Each row is followed by its class. Each block has new classes.
[ 20 -15  15  -1   6  -3   5  -4  15  -7 -16  -5  -4   5   4   2 -19 -59
  -1   5  -4]
(9)
[ 18 -21  15   6   7   1   5  -4 -21  -3 -12   0 -12  10   1   8 -15 -73
  10  11 -11]
(9)
[ 15  -9  14   0   3  -1   0  -2   9  -2  -4  -3  -9   4   0   8 -19 -60
   7   7   6]
(20)
[ 16 -55   1 -10  -1  -5   0   3  11  -5  -2  -1  -1  12  -1   4 -25 -51
   1  12  -3]
(9)
[  0  -5  19   8   1   9  17   1  11   4  -2  -3 -12   8   0  -1 -23 -57
  -4  10  -6]
(9)
[ 13  -8   7 -19  -7  -4  -2   3   3 -10 -14  -5  -1  -1 -20   9 -24 -56
  -9   9   6]
(20)
[ -8 -10  12  -6 -33   1  -5   2  10 -23  -7   0  -9  11   9   5 -10 -53
   3   5  -2]
(11)
[  8  -9  15  -1   2  -6   4   2   8  -1  -4  -4  13   5   6   6 -19 -55
  -2  11  -1]
(9)
[ 15 -15  19   0   2  -5   6  -3  17  -3  -6  -3 -16   9   7   6  12 -59
   2   9  -1]
(11)
[ 17 -12  11  -3 -14   3   7  -4  11   5  -9  -2  -6   9  -3  -6 -16 -66
   6  16  -6]
(11)
[ 13  -6  14 -10  -4  -8   7  -1  15  -2   1  -1 -12   3  -3  10  -9 -33
  -2  12  -5]
(9)
[ 15 -12   5   2  -5   0 -10   1  16  -7  -3  -4  -5   2  -2  11 -15 -53
   5   6  -2]
(20)
[ 18 -15  23   7   4   3   2  -4  14  -8  -7   6  -9  12  -2   5 -18 -59
  19   5 -10]
(11)
[ 10  -8  16   6  -1  -2   9   0  10   6  -8  -7 -11   3   3  44 -10 -47
   5   5  -7]
(9)
[ 16 -22  21  -6   7   3 -24  -3  20 -21 -11   7 -13   7   2   5  -3 -43
   0   7  -3]
(11)
[ 11 -19  10 -13   4   0  -8  -4  24 -12  -6  -1 -13   0  -6   5 -19 -68
  -2   9  -3]
(11)
[ 11  -2  19  -3  10 -12  12  -4  15   9   2  -6  -5  12   2   4  -8 -58
   3  17  -3]
(9)
[ 12  -6  13  -3   1   6  11  -4  13   7   9  -6  -5   8  -1   9 -25 -66
  -4  10  -4]
(20)
[ 16 -10   1   1   0  -3  10  -6  -4   5   1  -1  -7   4   0   2 -18 -52
  -3  -2  -4]
(9)
[ 12  -4  17 -11  -5  -2  -3   1  10   0  -2  14   1   2  11   3 -11 -56
  -2   7  -3]
(20)
[  2 -14  23  -2   3  -5   3   3  20 -18 -12   3  -7  10  -5   8 -19 -56
   4   5  -4]
(20)
[  5 -12  15   3  -3   0   7 -13  17  -2  -7  -6  -5   1  -1  16 -18 -48
   3  10   2]
(11)
[  8 -22  17  -1  10  -1   3  -5  10  -8   2  -6 -12   1   6  13  -7 -51
   0   3   4]
(20)
[  8 -16  19  -3  -5  -4  -2   2  15  15  -4   9   0   5  16   4 -14 -53
   5   4  -7]
(11)
[  9   2  16   7  -6  -5  12  -7   5  11   0  -1  -8   5   2   6 -15 -44
   0   8  -5]
(9)
[ 13  -9  21  -4 -11  -6  -1   2   8  -5  -6  -4   0  -3   3   4 -15 -49
  -8  19   6]
(9)
[ 18 -16  17  -8   6  -3   4  -2   9  -5  -9  -6  -5   6  -3  13 -18 -60
   0  12  -2]
(11)
[  6 -18  11  -4   1  35   2   0  10 -14 -15  34  -8   2   0  13 -12 -62
  -1  11   1]
(11)
[  9 -20  13 -11   1   1   0  -6  17 -26  -7   2 -10   1   1   6 -13 -68
  -7  16   7]
(9)
[ 14  -9  13   9   2   2  10 -11  12  -2  -6  -7 -20   8  -5   3 -15 -57
  -2   9  -1]
(9)

Each row is followed by its class. Each block has new classes.
[ 1  3  4 -8  2  0  0 -5  0 -1  5  1  0 -2 -2  0  3  0 -2 -3 -4]
Gr
[-3  2 13  0  1 -6  1  1  1  1 -4 -1 -2 13 -3  3 -3  1  0 -1  5]
Tg
[ 2  1  1 -4  1  5  4 -2  0  1 18  3  0 -6 -1 -3  5  3  1  1 -1]
Gr
[ 1 -2 -8  1  1  2 -2 -3 -2 -1 -4  1  0 -7  3  0 -6 -2 -1 13  1]
HP
[  0  -7   1  12   0   3   3   4   2   0 -12  -1   1  11   0   4  -5   0
   2  -4  -4]
CT
[ 1 10  2 -9  0  1  3  1  0  2  0  0 -3 14 -1  1  1  0  0  6 -4]
Gr
[ 0 -2 -3 -4  3  3  2 -2  0  0  4  0  2  3 -6  0  1  1  0  3 -2]
Gr
[-1  5  4 -8  0 -1  2  4 -3  1 -2 -1  0 16  0  1  5  0 -2 -4 -7]
Gr
[ 2  2 -2  2  1  1 -2  3  0 -1 -2  0  0 -1  1  0  2  0 -2 -6 -3]
HP
[-2  4  1 -8  0 -4  1 -2 -5 -1 -1  1  0  3 -1 -2  0 -1  1 -1  3]
Tg
[ -2   3   4 -12   1  -2   1  -3  -5  -1  -5   0   0   0  -2  -1   0  -1
  -3   4   0]
Gr
[ 1 -5 -1 16 -1  2  1  2  4 -2 -1  1  1 -1  2  4 -3  1  2 -6  1]
HP
[ 2  5 -5  2  1 -1 -1  2  4  2  2  3  1  2  2  1  0 -1 -1  2  1]
Gr
[ 2  3  6 -2  1  3  6  2  1 -1 12  0 -2  2  1 -3  4  2  0 -4  0]
Gr
[ 0 -1 -2 -6  1  2  2 -2 -2 -3  4  1 -1 -2  2  0 -2  0 -1 10  0]
Gr
[ -1 -10  -1  10  -1   2   1   1   1   3   5   0   0   0   2   0  -3   2
   1  14   5]
HP
[ -1  -7   1  10   0  -3   0   0   1  -2 -18  -1  -1   5   0   2  -5  -2
  -1  -6  -2]
HP
[  0   9  -8 -11  -2  -3  -6  -2   0   0  -7   1   4  -5  -1  -1   2  -3
   1  -1  -2]
Gr
[ -4   7   2 -13   1  -6   1  -4   0  -2  -7   1   0  12  -2  -2   0  -2
   2  -7   5]
Tg
[ -4  -6  12   9   3  -3   6  -3   3   1  -3  -1  -2  11 -11  -1  -2  -1
  -1  -7  11]
Tg
[ 1  0  2  0  0  0 -4 -2 -2  0  0 -2  0 -7  2 -2  1 -1 -1 -4  0]
Tg
[-4 -5  6  2  2 -3  3  3 -3  1 -7  0  0 11 -1  0 -2  1  0  5  6]
Tg
[ 0 -3  4 -4  1  2  3 -3 -2 -3 -4  0 -1 -2  0  2 -2 -1 -1 -5 -2]
Gr
[ 0 -7  0  9  1  0 -1  2  1  2 -1  1 -1  5  2  1 -2  2 -1  3  4]
HP
[  3  -1   6 -10   3  -1  -1  -4  -4  -1  19  -3  -1 -12  -1   0   2   2
   1  14  -1]
Gr
[ 2 -8  1  8  1  3 -6  2  0  2 -8  1  0 -4  2  3 -5  0 -2  5 -6]
HP
[  0   6   0   0   3   0   0   0   0  -1  -1   1   1  -1  -2  -1   2  -2
   0 -12   0]
Gr
[ -1  -2 -13  -7   0   0  -2  -4  -1  -1   2   1   1 -15   2  -3  -2  -2
  -1   3   2]
Gr
[ 2  5  0 -4  0  1  2  4 -2  2  7 -1  0  2  0 -1  4  0  0  3  2]
Gr
[ -1  10  -2 -13   0  -7  -7  -4  -1  -2  -5  -1  -1  -2  -3  -2  -1  -2
   0  -3   0]
Gr
[-3  3 -3 -4  0 -5  2  3 -1  1 -7  2  0 15 -3  0 -6 -1 -1  3  6]
Tg
[  4  15   2 -11   0   0   5   1   0  -1  21   0   0   5  -2  -1  10   3
   2  -9   0]
Gr
[  2 -13  -2  12   0   6   4   1   0   2   0  -1   0   1   2   0  -4   3
  -2  10  -2]
HP
[ 3  0  2 11 -3  0 -4  5  2  2 -3  0  4 -1  0  0  3  1 -3 -8  1]
HP
[-2 -3 11 -4 -1 -6  0 -7 -2  1  3 -2 -5  0 -3  2 -6  2  1 17  6]
Tg
[ 0 -3 -2  2  1  2  6 -1  2 -1  6  1  0  1  2  1 -3  2  1  6  2]
Ff
[ -1   5 -11   5  -3  -1  -6   2   3   4  -6   3   2  -4   3  -2   2  -2
   0   3   4]
Ff
[ 1  0  5  3  1  0  7 -4  1 -1  9 -1  0 -1 -3 -1  0  2  3  2  1]
Gr
[-15   7   4  -9   1  -5   5   1  -1   0  -7   1  -1  19  -1   1   0   1
   1   3   3]
Tg
[ 1  3  2 -6  1  2  0 -1 -1  1 13 -2  1 -1 -2 -1  4  2  2  3  2]
Tg
[ 0  1 -2  1  0  4  5  0  1  2  9  1  0  4  0 -2  3  0  1 -1  0]
Gr
[-3  0  3 -4  2  0  5  0  0  1  1  0 -1 11  0  2  0  1  1  6  1]
Gr
[-3 -3 -6  2  1  1 -2  1 -1  0  4  2  0 -8  2  1 -3  0  1 13  0]
HP
[-3  2  4  0  0 -1  3 -3 -2  1 10  0 -3  1 -3 -3  3  0  1 -9  8]
Tg
[ 1 -6  2 -3  1  0  3  2 -3  0 -3 -1 -1  5  1  4 -4  2 -1 16 -4]
Gr
[-1  1  1 -7  1 -2  2 -4 -2 -3  8 -2 -1 -3 -2  0  1  1  1  1  2]
Tg
[  1   2   7   6   0  -1  -1   4   1   3  -8  -1   0  13  -1   0   2   1
  -1 -18   5]
Tg
[ 2  2  7 -1  2 -4 -4 -3  1  1 12 -1 -3 -7 -1  1 -1  2  4 11  2]
Tg
[  2  -4   3   2   2   3  -3  -3  -2   1  16  -2  -1 -18   0  -4   4   1
   0  -2  -1]
Gr
[ 1  1  5  5 -2  1 -1  2  0  4 11  0  1 -5  0 -2  4  1  0 -8  3]
Gr
[ -4   3   3   2   0  -2   2   3   2   0 -18   1   1  17  -2   0  -2  -2
  -1 -12   4]
Tg

Each row is followed by its class. Each block has new classes.
[-10   3   8  -6   0  10   4   4   8  -4  10   0   2  -4  -7  -6   4  -1
  -2  -3   6]
RD
[-3  0  1 11 -3  0  2  2  0  0  3  3  2 -5 -5 -1 -2 -3  1  2 -1]
GB
[ 0 -1 -3 -9  7  3  2 -5  2 -6 -2  2 -3  4  3 -1  5  3  3 -7  3]
RD
[-11   7   6   5   0   2   5   0   4   1   1   2   2  -5 -11  -6   6  -2
   2   0   5]
RD
[-12   6   6   8   0   8   8   1   9   0   2   1  -2  -9  -7  -2   2  -4
   1   0   5]
RD
[-16  14   4   1  -3   4   4   1   3   1   2  -2  12  -9 -10  -3   7  -2
  -6  -7   4]
RD
[ -5   7   8  -1   2  -1   4   4   5   2   7  -2   6  -5 -12  -2  -2   0
  -1  -1  -4]
RD
[ 11 -20 -13  -4   1   1  -3 -12  -2  -6  -6  -3 -16   3  21   8  -3   0
   1  -3  -2]
SN
[-2  6  7 13  1 -4  2  2 -1  7 -3 -3  3 -4 -8  0  4 -4  0  1 -3]
GB
[-8 -3 -3 17 -7 -7  1 -3  0  6  5  2 -3 -7  0 -2 -6 -3  2 11 -1]
SN
[ -9  -1  -6   5  -3  -7   6   2   1   9  10  -6   0 -10 -10   1 -12  -2
  -1   4 -10]
SN
[-11  -5  -4  -3  -1   2  -1  -3   1   0   3  -1  -2  -2   7  -1   6   0
  -6   0   4]
RD
[-20  17  13   5   2   0   6   6   6   7   9  -3  13 -15 -17  -5  -5  -4
  -5   2   1]
RD
[-3  3  5 -5  2 10  1  1  6  5  3  0  2 -4  4 -2 -2 -1 -2 -2  4]
RD
[-7  8  3 -4  4  3  6  2  5 -2  2 -1  4 -5 -3  1  6  3 -2 -6  1]
RD
[ -8  13  16  18   0   6   7   2   2   1  -4   0  10 -16 -17  -6   6  -3
   4  -1   6]
RD
[-5 17  6 -2 -6 -3  5  6  1  7 -2  1  6  1 -7 -2  5  7  3  0  4]
RD
[-11  13   6   9  -2   5   7  13   4   3   1  -3   7  -4 -21  -1  10  -5
  -3   1  -4]
RD
[-12   7  12   4   2   3   0   2   2  -2   6   2  14  -9 -10  -8   2  -1
  -5  -2   1]
RD
[ -4  11   8   5   1   1   1   7   4   1   4   4   8  -8 -12  -4  -9   0
   1   2  -1]
GB
[-8  9  6 -1  1 -2  3 -3 -1  3 -1 -2  5 -5 -2 -5 11  4 -3 -7  6]
SN
[ 1  2  6  5  2  1 -2  2 -1  1  2  0  5 -4 -9 -3 -4 -6  1  2 -2]
RD
[ 1 -1 12 11 10  0  1  3  2  2  4  1  5 -9 -7 -2  0 -7  1  3 -5]
GB
[-4  1  8 12  1 -8  1 -4 -1  7  5  3  1 -9 -3 -2 -5  2  3  6  0]
SN
[-10  -2   5  11   6   4   4   0   3  -4   4   6   3 -10  -8  -4   3  -4
  -1   1  -4]
RD
[ -3   5  12  11  -1   1   0   6   1   8  -1   0   4  -4 -10  -4   3  -6
  -3   6   3]
SN
[  7 -11   6   2  -2  -5  -5  -6  -2   3   6   5  -7   1   6  -2  -9   1
   3   8   2]
SN
[-5  0  9 -2  3  3  4 -3  6 -7  8 10  0 -9 -5 -9 -3  5  5 -1  4]
RD
[-5 -4  6  3  0  6 -2 -2  2 -5  4  5 -1 -4 -1 -6 -4 -2  3  3  4]
SN
[-9 -2  2 11  6 -3  1 -4 -2  5 -5  2 -3 -1  4 -3  5 -5  3  6  2]
GB
[ -3  -3  -1  -8   5   9   2  -2   4  -9  -3  -2  -2   1   4   2  12   0
  -1 -12   2]
RD
[-3  0  4  1  5  0 13  0  3  1  3 -1  0 -5 -2  1  4  1 -2 -4 -3]
GB
[-6  2 10 11  2 -1  1  3  1  1  3  5  6 -9 -6 -3  7 -1 -1  3  0]
GB
[ -4  -5   7  16  -4 -10   2  -4  -1   5   8   4  -2 -12 -16  -6  -3   1
   6   7  -1]
SN
[ -7   2  12  13   6  -3   4   0   1   3  -2   2   4  -7 -11  -5  11  -2
   2  -2  -1]
RD
[-2  1  1 11 -1  3  5 -2  7  3 -4 -1 -4 -9  4  6  2 -2  0  1 -2]
SN
[-15  15   8   8   2  -5   3   0  -1  10   0  -6  10  -9 -14  -2   6  -5
  -4  -1   1]
SN
[-3  3 11  7  4 -6  1 -2  0  4  1  0  4 -5 -9 -5 -3  0  5  2  2]
SN
[-19   4   1  17   2  -3   6  -4   2   3  -1   2  -1 -11 -17  -3  -3  -5
   7   4   1]
RD
[-8  3  2  4 -3 -2 -1 -1  2  6  5 -2  1 -7  5 -2 -6 -2 -4  7  3]
SN
[-15   5  11  12   5   9   4   4   7  -4   6   5  12 -18  -8  -5   0  -5
  -5   2  -2]
RD
[-5  0  2  1  0  6  4  6  5  1  4 -5 -1 -7  4  4  4 -1 -5  0 -4]
SN

Each row is followed by its class. Each block has new classes.
[ 1 -1  4  1  5 -2  1  0  0  1 -2 -6 -7  5 -3  1  0  2 -5  2 -1]
Tb
[ -6   6  -6  -6   0   3  -1  -2  -2   1  -1   6 -10  -6  -4  -1  -3  11
  -1   1  -1]
FS
[  0   2  -2  -2  -6  26   0 -15 -10   3 -12  -1 -26   8   3  11   8  20
  -8  26  -1]
Tb
[  6   4   8   6  -2  12  -2  -1   1  -1   2   0 -12   0   8  -1   7   5
  18  -6  -4]
FS
[ 7  5 -3  2 -5 11  0 -1 -3  0  0  1 -2  1  0 -2  2  9 15 -2 -2]
FS
[ 0  0  5 -2 -1  1  1  0 -1 -1  0  2 -7  2  5  0  3 -1 -1  1 -1]
FS
[ 3 -1 -2  2 -3 -5  2  0 -2  6 -3 -1  2  2 -3  2  0  4  1  0  0]
Tb
[ 2 -1  1  1  3 -1 -1  0 -2 -2 -1  0  1  4 -3  5 16  2  0  1  1]
FS
